Below are the code and all the weights of a small trained network. Each question names an input and a class and asks about switching units off, where a switched-off unit gives its printed mean instead of its output.

import numpy as np


def w(rows, s, z=0):
    codes = np.array(rows[::2]) - 128.0
    scale = np.full(codes.shape[1], s)
    scale[-1] = z or s
    return codes * scale


def f(y):
    return y / 2 * (1 + np.tanh(0.7978845608 * (y + 0.044715 * y**3)))


def log_softmax(a):
    a = a - a.max(-1, keepdims=True)
    return a - np.log(np.exp(a).sum(-1, keepdims=True))


def net(x, mask):
    res = np.array(x, float).reshape(1, 3) / 4 @ E
    y = f(res @ A[0][:, :-1].T + A[0][:, -1])
    res = res + np.where(mask, y, B[0][:, -1]) @ B[0][:, :-1]
    return log_softmax(res[-1] @ U[:, :-1].T + U[:, -1])


A, B = {}, {}
E = w([
[26,63,86],'x0',
[129,211,4],'x1',
[83,211,124],'x2',
],0.011)
A[0] = w([
[193,207,155,228],'n0',
[36,135,107,219],'n1',
[155,155,153,82],'n2',
[146,77,136,194],'n3',
[153,187,234,165],'n4',
[139,49,185,255],'n5',
[3,132,97,200],'n6',
[16,116,127,204],'n7',
[180,126,209,190],'n8',
[172,197,94,200],'n9',
],0.013,0.0052)
B[0] = w([
[87,97,104,252],'n0',
[148,202,155,207],'n1',
[68,133,143,150],'n2',
[204,130,139,170],'n3',
[64,48,208,232],'n4',
[189,105,94,231],'n5',
[130,216,166,228],'n6',
[186,188,186,207],'n7',
[114,5,159,226],'n8',
[63,128,64,236],'n9',
],0.013,0.012)
U = w([
[238,125,71,240],'0',
[140,144,166,5],'1',
[221,246,237,155],'2',
[80,171,7,168],'3',
[254,65,124,40],'4',
[96,55,190,212],'5',
[78,170,181,37],'6',
[141,142,163,3],'7',
],0.012,0.0067)

Each question gives the input, the list of numbers given to net, and the class t.
The units are the neurons (one row each of A and B). Each row of codes is followed by its name. A weight is (code - 128) times the scale printed after its matrix; where a second scale follows, it is the last column's (A, B and U).
mask holds one flag per neuron, in row order. A switched-off neuron (its flag False) gives its mean, the last column of its row in B, instead of its output. The means were averaged over made-up inputs and are rounded, as every weight is.
A unit's drop is (log p(t) with every unit on - log p(t) with that unit switched off) / (log p(t) with every unit on - log p(t) with every unit switched off).
The circuit of an input: a set's keep is (log p(t) with only the set's units on - log p(t) with every unit switched off) / (log p(t) with every unit on - log p(t) with every unit switched off). Starting from all 10 units, units are removed one at a time, each time the one whose removal leaves the highest keep (on an exact tie, the one counted first), for as long as the keep stays at least 0.8.
circuit, biggest first: the units of the circuit, biggest drop first
top k neurons: the k neurons with the biggest drops, biggest first
drop when u is switched off: that unit's drop, to one decimal
input [-2,2,8], class 3: circuit, biggest first	[n9]
input [-1,0,-3], class 4: circuit, biggest first	[n4; n9; n6]
input [-5,3,-4], class 3: circuit, biggest first	[n4; n9; n7]
input [-3,-1,7], class 5: top 2 neurons	[n4; n6]
input [1,1,-7], class 0: top 2 neurons	[n4; n8]
input [-4,-3,-8], class 4: top 2 neurons	[n5; n3]
input [-6,1,5], class 5: drop when n4 is switched off	0.3
input [0,-5,-4], class 4: drop when n5 is switched off	0.2
input [-8,-4,-7], class 5: drop when n4 is switched off	1.8
input [2,0,-3], class 0: top 2 neurons	[n4; n6]
